Questions about the row below.
1) Give the third entry from the left.
2) Give the 1st entry from the right.
3) Give the first entry.
4) Give the third-last entry.
[ 0.5  0.6 -1.3 -1.3  1.2  0.2]
1) -1.3
2) 0.2
3) 0.5
4) -1.3

array([[-6.18,  1.75, -5.75, -4.93, -6.03, -5.47,  1.73, -5.67,  3.67,
        -5.72,  5.55,  3.28, -4.59,  1.87,  2.46],
       [ 2.99, -6.17,  1.35,  5.43,  1.63,  5.35, -5.35,  4.80, -2.01,
         2.35, -2.45, -5.66,  5.35, -5.58, -5.99]])
The entry just left of -2.01 is 4.80
The second entry in reading order?
A: 1.75
The largest entry: 5.55
The first entry in reading order: -6.18
The entry just left of -5.47: -6.03
The entry just left of 3.67: -5.67
The second smallest entry is -6.17
The entry just left of -2.45?
A: 2.35
The entry just right of the largest entry -> 3.28
The entry just left of 5.43 -> 1.35
The 4th entry in reading order -> -4.93
The entry just right of 5.43 -> 1.63

Questions about the grid below. Rows and columns are numbered from 0.
1) Report the entry at row 0, column 0.
2) Report the entry directly above -91.
3) Report the entry in row 0 and column 1.
4) Report the entry in row 1 and column 0.
5) Report the entry in the top-right corner.
6) Report the top entry of the column that holds the smallest entry.
7) Report the entry just left of -408.
8) Report the entry just left of 557.
[[ 304  459 -511 -111  594]
 [-570   28 -219   71 -328]
 [-433 -175 -597  447  336]
 [-293 -253  377   62  -91]
 [-395 -560  414  148  285]
 [ 370  399 -408  557  392]
 [-590  -58  365  437  -89]]
1) 304
2) 336
3) 459
4) -570
5) 594
6) -511
7) 399
8) -408

Read these off the grid that follows.
1) Which number is the entry in the top-left corner?
2) Which number is the last entry, reading row by row?
3) Which number is the third entry from the end, reading row by row?
4) Which number is the top-right entry?
5) Which number is the 4th entry in reading order?
[[5 4 5 4 5 4 4 4 5 4]
 [5 5 4 6 4 5 4 5 4 5]
 [3 2 7 2 7 2 7 2 6 3]
 [5 4 5 5 5 5 5 4 5 5]
 [4 4 5 4 5 4 5 4 5 4]
 [6 6 3 6 3 6 3 6 3 6]
 [5 5 4 5 4 5 4 5 4 5]
 [4 5 5 4 5 4 4 4 5 3]
 [5 5 4 5 4 5 4 5 4 5]]
1) 5
2) 5
3) 5
4) 4
5) 4

Read these off the table that follows. Counting starts at 0.
1) Which number is the entry at row 0, column 0?
2) Which number is the entry directly below -1.47?
3) Which number is the smallest entry?
4) Which number is the entry just left of the smallest entry?
5) Which number is the bottom-left entry?
6) Which number is the entry at row 0, column 1?
7) Which number is the entry in the top-right corner?
8) Which number is the entry directly above the largest entry?
6.66  -0.04  6.68  6.20
-4.07  6.65  -3.74  -5.93
-5.40  3.61  0.47  5.16
-6.53  -6.32  -3.28  1.68
-0.11  6.82  -5.45  -0.10
1.82  6.73  1.53  -0.39
-2.79  -3.77  2.59  -6.99
-6.58  -1.39  2.49  3.18
-0.55  -0.79  6.28  -4.81
-4.55  -0.15  -2.96  3.80
0.84  6.93  -0.07  4.05
2.50  -5.53  4.04  4.75
4.54  2.67  0.54  -2.91
-6.24  6.75  -5.74  -1.47
1.36  -3.65  -2.82  2.58
1) 6.66
2) 2.58
3) -6.99
4) 2.59
5) 1.36
6) -0.04
7) 6.20
8) -0.15
